Below is a small trained network, with its code and all its weights. Each question gives an input and a target symbol and asks what happens when units are switched off, that is, made to give their printed mean instead of their output.

import numpy as np


def w(rows, s, z=0):
    codes = np.array(rows[::2]) - 128.0
    scale = np.full(codes.shape[1], s)
    scale[-1] = z or s
    return codes * scale


def norm(h):
    return h / np.sqrt((h * h).mean(-1, keepdims=True) + 1e-5)


def softmax(a):
    e = np.exp(a - a.max(-1, keepdims=True))
    return e / e.sum(-1, keepdims=True)


def log_softmax(a):
    a = a - a.max(-1, keepdims=True)
    return a - np.log(np.exp(a).sum(-1, keepdims=True))


def net(x, mask):
    ids = ['ΓΞΠΣΦβδθμτψω'.index(c) for c in x.split()]
    T = len(ids)
    res = E[ids] + P[:T]
    u = 0
    for l in range(2):
        r = norm(res)
        for j in range(3):
            rows = slice(3 * j, 3 * j + 3)
            q, k, v = (r @ M[l][rows].T for M in (Q, K, V))
            z = softmax(np.where(np.tri(T) > 0, q @ k.T / 3**0.5, -1e9)) @ v
            o = O[l][rows]
            res = res + np.where(mask[u + j], z, o[:, -1]) @ o[:, :-1]
        u += 3
    return log_softmax(norm(res)[-1] @ U[:, :-1].T + U[:, -1])


Q, K, V, O = {}, {}, {}, {}
E = w([
[159,127,151,94,101,163],'Γ',
[166,96,45,147,151,171],'Ξ',
[124,107,170,159,53,180],'Π',
[75,144,106,189,117,89],'Σ',
[63,235,47,140,130,122],'Φ',
[114,176,190,120,158,62],'β',
[175,139,117,149,87,50],'δ',
[42,102,123,82,108,203],'θ',
[178,199,147,151,89,147],'μ',
[21,103,147,109,122,84],'τ',
[130,200,152,101,146,163],'ψ',
[152,104,44,2,82,92],'ω',
],0.0088)
P = w([
[70,252,150,141,12,120],'0',
[121,182,140,159,69,154],'1',
[136,155,125,159,78,162],'2',
[149,143,110,151,84,179],'3',
[163,117,107,161,100,194],'4',
[191,105,92,156,105,199],'5',
],0.0034)
Q[0] = w([
[114,138,82,141,127,134],'0.h1',
[72,100,135,113,169,56],'0.h1',
[128,148,46,131,67,151],'0.h1',
[116,103,144,163,145,139],'0.h2',
[56,191,123,89,108,173],'0.h2',
[130,139,163,131,56,86],'0.h2',
[65,134,121,126,97,201],'0.h3',
[109,125,30,187,100,143],'0.h3',
[86,16,173,125,248,68],'0.h3',
],0.014)
K[0] = w([
[136,127,103,143,124,184],'0.h1',
[53,139,244,122,155,90],'0.h1',
[166,91,45,206,201,221],'0.h1',
[105,164,91,111,84,94],'0.h2',
[125,88,65,152,222,192],'0.h2',
[162,50,105,170,186,115],'0.h2',
[95,108,79,129,121,186],'0.h3',
[135,107,63,203,105,121],'0.h3',
[25,149,168,55,46,20],'0.h3',
],0.011)
V[0] = w([
[85,130,21,107,156,220],'0.h1',
[90,112,244,85,164,116],'0.h1',
[140,132,85,224,154,231],'0.h1',
[161,66,153,164,51,42],'0.h2',
[45,81,113,115,110,95],'0.h2',
[154,161,8,169,152,103],'0.h2',
[120,52,102,122,58,177],'0.h3',
[197,90,143,160,90,66],'0.h3',
[182,157,166,50,160,161],'0.h3',
],0.012)
O[0] = w([
[85,201,57,125,97,190,199],'0.h1',
[101,55,210,88,162,129,2],'0.h1',
[96,168,162,161,2,163,162],'0.h1',
[193,71,106,180,99,107,130],'0.h2',
[92,62,126,164,102,131,108],'0.h2',
[92,173,96,137,145,35,144],'0.h2',
[129,100,86,168,123,218,200],'0.h3',
[172,107,135,167,113,99,117],'0.h3',
[178,138,161,90,197,155,127],'0.h3',
],0.01,0.0085)
Q[1] = w([
[89,129,214,184,94,123],'1.h1',
[26,82,110,137,131,82],'1.h1',
[148,71,184,86,137,168],'1.h1',
[50,83,190,210,167,138],'1.h2',
[97,102,51,184,117,193],'1.h2',
[140,46,84,3,86,170],'1.h2',
[158,162,49,47,91,130],'1.h3',
[184,61,113,33,62,98],'1.h3',
[59,48,95,119,109,200],'1.h3',
],0.017)
K[1] = w([
[77,114,211,128,86,113],'1.h1',
[42,87,148,150,167,71],'1.h1',
[168,54,151,91,154,135],'1.h1',
[36,50,213,151,82,129],'1.h2',
[145,70,72,138,60,179],'1.h2',
[122,135,69,161,248,233],'1.h2',
[147,180,32,84,115,106],'1.h3',
[175,67,90,56,66,78],'1.h3',
[55,71,55,126,158,186],'1.h3',
],0.018)
V[1] = w([
[83,136,172,89,145,213],'1.h1',
[137,116,144,195,120,173],'1.h1',
[86,133,117,106,134,152],'1.h1',
[54,201,79,149,97,134],'1.h2',
[105,158,127,188,174,143],'1.h2',
[127,137,157,232,252,149],'1.h2',
[122,139,137,62,111,96],'1.h3',
[167,182,165,128,200,188],'1.h3',
[132,132,159,100,103,60],'1.h3',
],0.013)
O[1] = w([
[179,188,64,225,180,107,90],'1.h1',
[89,169,134,117,185,87,162],'1.h1',
[148,113,114,168,133,98,138],'1.h1',
[168,35,207,88,125,130,253],'1.h2',
[146,130,224,166,81,162,143],'1.h2',
[128,245,239,254,52,192,60],'1.h2',
[125,118,110,206,125,148,101],'1.h3',
[73,23,128,84,55,83,146],'1.h3',
[117,132,87,190,138,210,38],'1.h3',
],0.0069,0.0052)
U = w([
[9,97,155,62,135,243,50],'Γ',
[13,255,84,149,142,60,131],'Ξ',
[222,227,134,191,200,184,147],'Π',
[172,21,173,208,56,230,133],'Σ',
[229,139,93,243,123,7,78],'Φ',
[114,133,145,138,130,118,35],'β',
[168,72,11,50,178,107,132],'δ',
[154,115,212,146,186,63,252],'θ',
[76,219,202,23,174,165,128],'μ',
[44,73,113,223,205,144,181],'τ',
[217,178,234,47,32,79,95],'ψ',
[37,90,118,186,36,36,161],'ω',
],0.0068,0.0037)

Each question gives the input, a string of symbols that net reads in full, and the target symbol t.
The units are the heads (3 rows each of Q, K, V and O). Each row of codes is followed by its name. A weight is (code - 128) times the scale printed after its matrix; where a second scale follows, it is the last column's (O and U).
mask holds one flag per head, layer by layer. A switched-off head (its flag False) gives its mean, the last column of its rows in O, instead of its output. The means were averaged over made-up inputs and are rounded, as every weight is.
A unit's drop is (log p(t) with every unit on - log p(t) with that unit switched off) / (log p(t) with every unit on - log p(t) with every unit switched off).
The circuit of an input: a set's keep is (log p(t) with only the set's units on - log p(t) with every unit switched off) / (log p(t) with every unit on - log p(t) with every unit switched off). Starting from all 6 units, units are removed one at a time, each time the one whose removal leaves the highest keep (on an exact tie, the one counted first), for as long as the keep stays at least 0.8.
circuit, biggest first: the units of the circuit, biggest drop first
most important unit: the unit with the biggest drop
which heads matter: for each layer, one digit per head in row order, 1 if its drop is at least 0.15 and else 0, layers parted by /
drop when u is switched off: that unit's drop, to one decimal
input μ Φ Γ ω Γ Γ, target Π: circuit, biggest first	(0.h3, 1.h1)
input Γ ω μ ω, target ψ: most important unit	0.h1
input ω μ ω ω Π μ, target δ: which heads matter	000 / 010
input ω Ξ Π, target Ξ: which heads matter	110 / 000
input ψ μ μ μ, target ψ: which heads matter	000 / 000
input ω ω ω μ Γ, target Π: which heads matter	111 / 010
input ω Π ω, target Σ: circuit, biggest first	(0.h1, 0.h3, 1.h2)
input ω ω θ ω, target Γ: circuit, biggest first	(0.h2, 0.h3)
input ω ω ω ω μ ω, target ψ: circuit, biggest first	(0.h1, 1.h1, 1.h2, 0.h3)
input ω Σ ω τ, target τ: circuit, biggest first	(0.h1, 1.h2, 0.h2)
input ω ω Φ ω, target Ξ: which heads matter	111 / 000
input Γ ω Γ ω, target Π: circuit, biggest first	(1.h2, 0.h1, 0.h3)
input Γ δ Σ Σ, target ω: which heads matter	001 / 100
input δ Π ω Ξ μ, target Ξ: most important unit	0.h2
input μ Π μ Π Π μ, target Σ: circuit, biggest first	(0.h2, 0.h1)
input Π ω Π, target δ: which heads matter	100 / 001
input ω Σ ω Γ Π ω, target Π: drop when 0.h1 is switched off	-0.1
input Π μ τ ω Ξ Π, target Ξ: drop when 0.h2 is switched off	0.3
input ψ Φ ω ω ψ ω, target μ: drop when 1.h1 is switched off	-0.1
input Γ ω ψ ω Ξ ω, target Ξ: drop when 0.h1 is switched off	1.3
input Π ω ω Π ψ, target μ: circuit, biggest first	(0.h3)
